M =
array([[129, 128, 118, 125, 131, 129, 120,  98, 150, 131, 137],
       [126, 114, 127, 147, 141, 126, 124, 123, 109, 107, 133],
       [151, 116, 115, 144, 121, 151, 126, 108, 123, 128, 126],
       [118, 150, 142, 145, 133, 118, 125, 140, 143, 132, 117],
       [146, 151, 135, 131, 113, 146, 122, 148, 137, 126, 130]])
M[0, 0]	129
M[2, 9]	128
M[3, 6]	125
M[2]	[151, 116, 115, 144, 121, 151, 126, 108, 123, 128, 126]
M[3, 1]	150
M[2, 7]	108
M[0]	[129, 128, 118, 125, 131, 129, 120, 98, 150, 131, 137]
M[1, 9]	107
M[1, 3]	147
M[3, 7]	140
M[:, 8]	[150, 109, 123, 143, 137]
M[4, 9]	126
M[4, 6]	122
M[2, 0]	151
M[1, 1]	114
M[3, 2]	142
M[2, 6]	126
M[2, 10]	126
M[0, 5]	129
M[1]	[126, 114, 127, 147, 141, 126, 124, 123, 109, 107, 133]
M[0, 6]	120
M[0, 3]	125
M[4]	[146, 151, 135, 131, 113, 146, 122, 148, 137, 126, 130]
M[0, 10]	137

arr =
[[107 120 128 144 124 140 119 134 119 119 112 123]
 [128 129 127 129 123 127 127 135 139 132 123 130]]
arr[0][0] = 107
arr[0][8] = 119
arr[1][2] = 127
arr[1][11] = 130
arr[0][9] = 119
arr[1][8] = 139
arr[0][3] = 144

m = [113 129 156 158 156 145]
m[0]: 113
m[4]: 156
m[1]: 129

W =
[[132 138 141 116 129 145 136 107 140 136]
 [141 143 117 105 149 141 132 134 146 113]
 [143 113 129 124 134 135 151 134 127 105]
 [126 120 116 111 113 109 146 106 123 120]
 [131 148 107 128 142 144 117 110 110 145]
 [140 115 120 127 117 141 131 105 125 116]
 [110 111 114 124 114 107 127 120 112 110]
 [144 122 126 141 130 137 148 134 126 125]
 [142 126 137 151 137 132 116 111 120 137]
 [147 147 144 123 124 114 121 116 127 117]
 [126 105 124 146 111 127 134 142 138 113]
 [111 146 129 138 138 137 133 146 143 115]
 [141 112 115 144 105 146 134 108 137 130]
 [120 121 113 148 143 106 134 128 140 125]]
Indices start at 0.
(0, 0) = 132
(12, 5) = 146
(5, 3) = 127
(12, 3) = 144
(1, 0) = 141
(7, 2) = 126
(10, 8) = 138
(6, 3) = 124
(2, 7) = 134
(2, 9) = 105
(6, 4) = 114
(7, 9) = 125
(0, 3) = 116
(0, 5) = 145
(0, 2) = 141
(0, 8) = 140
(2, 6) = 151
(6, 1) = 111
(6, 7) = 120
(7, 7) = 134
(8, 1) = 126
(4, 9) = 145
(13, 1) = 121
(11, 0) = 111
(4, 8) = 110
(2, 4) = 134
(0, 1) = 138
(13, 0) = 120
(7, 8) = 126
(1, 4) = 149
(10, 9) = 113
(9, 5) = 114
(4, 6) = 117

grid =
123,130,123,126,133,124,126,132,130,126,130,133,132
113,110,138,120,115,126,133,134,141,132,133,133,126
126,134,125,130,137,129,131,132,140,140,132,133,124
123,131,122,129,122,126,123,128,129,116,125,130,133
119,128,136,128,142,138,128,136,146,148,145,145,134
127,131,132,130,129,129,124,123,124,126,129,121,131
138,142,130,146,135,130,127,135,130,130,129,142,134
134,131,135,126,136,130,130,123,132,127,123,124,127
137,138,131,125,126,124,122,125,106,111,120,124,119
Indices start at 0.
row 0 col 0 -> 123
row 5 col 1 -> 131
row 7 col 8 -> 132
row 3 col 1 -> 131
row 7 col 11 -> 124
row 6 col 9 -> 130
row 4 col 3 -> 128
row 5 col 11 -> 121
row 4 col 5 -> 138
row 5 col 4 -> 129
row 0 col 7 -> 132
row 1 col 0 -> 113
row 3 col 12 -> 133
row 1 col 11 -> 133
row 0 col 5 -> 124
row 1 col 4 -> 115
row 6 col 12 -> 134
row 1 col 5 -> 126
row 4 col 6 -> 128
row 6 col 2 -> 130
row 2 col 2 -> 125
row 1 col 10 -> 133
row 8 col 5 -> 124
row 7 col 3 -> 126
row 5 col 10 -> 129
row 0 col 8 -> 130
row 0 col 4 -> 133
row 0 col 10 -> 130
row 1 col 8 -> 141
row 7 col 10 -> 123
row 6 col 3 -> 146
row 8 col 8 -> 106

B = [134 127 129 133 130 115 104 125 120 139 122 131 132]
B[0]	134
B[9]	139
B[-10]	133

A =
130	135	118	119	137	128	136	112	139	135	128	117
120	137	118	126	141	148	134	116	128	143	121	118
128	108	122	115	134	134	133	119	143	128	133	125
128	127	119	114	134	147	137	111	141	125	123	119
103	119	114	136	128	121	128	128	128	139	127	129
139	117	120	112	133	141	136	113	143	116	128	122
111	134	117	132	144	142	131	121	131	147	128	121
104	127	116	136	146	132	128	126	129	146	125	125
Rows and columns are counted from 0.
row 0 col 0 -> 130
row 1 col 4 -> 141
row 3 col 11 -> 119
row 1 col 6 -> 134
row 4 col 2 -> 114
row 5 col 9 -> 116
row 5 col 0 -> 139
row 4 col 1 -> 119
row 6 col 10 -> 128
row 0 col 10 -> 128
row 6 col 5 -> 142
row 2 col 0 -> 128
row 5 col 4 -> 133
row 5 col 6 -> 136
row 7 col 8 -> 129
row 1 col 8 -> 128
row 1 col 1 -> 137
row 7 col 7 -> 126
row 5 col 11 -> 122
row 3 col 8 -> 141
row 3 col 7 -> 111
row 2 col 6 -> 133
row 2 col 11 -> 125
row 7 col 3 -> 136
row 4 col 10 -> 127
row 1 col 3 -> 126
row 1 col 0 -> 120
row 2 col 5 -> 134
row 5 col 2 -> 120

a =
[[107 144 145 156 131 142 122 140]
 [112 140 140 149 131 139 123 137]
 [129 126 130 128 125 126 125 126]
 [120 134 133 139 129 134 126 133]
 [131 123 132 128 120 122 118 123]
 [109 142 143 152 131 140 122 139]
 [130 126 129 129 124 125 123 125]
 [130 126 130 129 123 125 122 125]]
a[0][0] = 107
a[2] = [129, 126, 130, 128, 125, 126, 125, 126]
a[:, 3] = [156, 149, 128, 139, 128, 152, 129, 129]
a[:, 7] = [140, 137, 126, 133, 123, 139, 125, 125]
a[2][2] = 130
a[3][1] = 134
a[1][7] = 137
a[4][4] = 120
a[5][2] = 143
a[7][5] = 125
a[1][6] = 123
a[7][0] = 130
a[:, 4] = [131, 131, 125, 129, 120, 131, 124, 123]
a[6][7] = 125
a[7] = [130, 126, 130, 129, 123, 125, 122, 125]
a[1][4] = 131
a[:, 2] = [145, 140, 130, 133, 132, 143, 129, 130]
a[4][0] = 131
a[3][5] = 134
a[0] = [107, 144, 145, 156, 131, 142, 122, 140]

x =
[[129 128 127 127 128 127 128 127]
 [124 128 132 142 127 132 131 136]
 [116 120 134 135 129 131 132 139]
 [129 136 134 130 135 128 128 112]
 [130 129 128 129 129 127 128 130]
 [131 129 145 120 103 133 134 127]
 [142 117 133 140 133 125 132 125]
 [128 132 127 135 126 124 132 137]
 [136 144 127 137 132 140 141 134]
 [122 134 132 135 131 133 126 134]
 [137 131 129 131 123 127 128 116]
 [122 121 143 134 142 130 131 148]]
x[0][0]	129
x[:, -4]	[128, 127, 129, 135, 129, 103, 133, 126, 132, 131, 123, 142]
x[-9][0]	129
x[9][-3]	133
x[-4][-6]	127
x[-10]	[116, 120, 134, 135, 129, 131, 132, 139]
x[0][6]	128
x[-3]	[122, 134, 132, 135, 131, 133, 126, 134]
x[11][0]	122
x[:, 7]	[127, 136, 139, 112, 130, 127, 125, 137, 134, 134, 116, 148]
x[:, 5]	[127, 132, 131, 128, 127, 133, 125, 124, 140, 133, 127, 130]
x[11]	[122, 121, 143, 134, 142, 130, 131, 148]
x[7]	[128, 132, 127, 135, 126, 124, 132, 137]
x[-8][2]	128
x[7][0]	128
x[10][-4]	123
x[11][6]	131
x[-11][7]	136
x[4][1]	129
x[6][-4]	133
x[-6][-3]	125
x[-10][-1]	139
x[10]	[137, 131, 129, 131, 123, 127, 128, 116]
x[-2][1]	131
x[5][5]	133
x[-2][2]	129
x[:, 1]	[128, 128, 120, 136, 129, 129, 117, 132, 144, 134, 131, 121]
x[2][5]	131
x[-6]	[142, 117, 133, 140, 133, 125, 132, 125]
x[3][-3]	128
x[-1][1]	121
x[5]	[131, 129, 145, 120, 103, 133, 134, 127]
x[1][2]	132
x[-12][-4]	128
x[-9][-5]	130
x[-3][-6]	132
x[0][2]	127
x[10][-2]	128
x[3][-2]	128
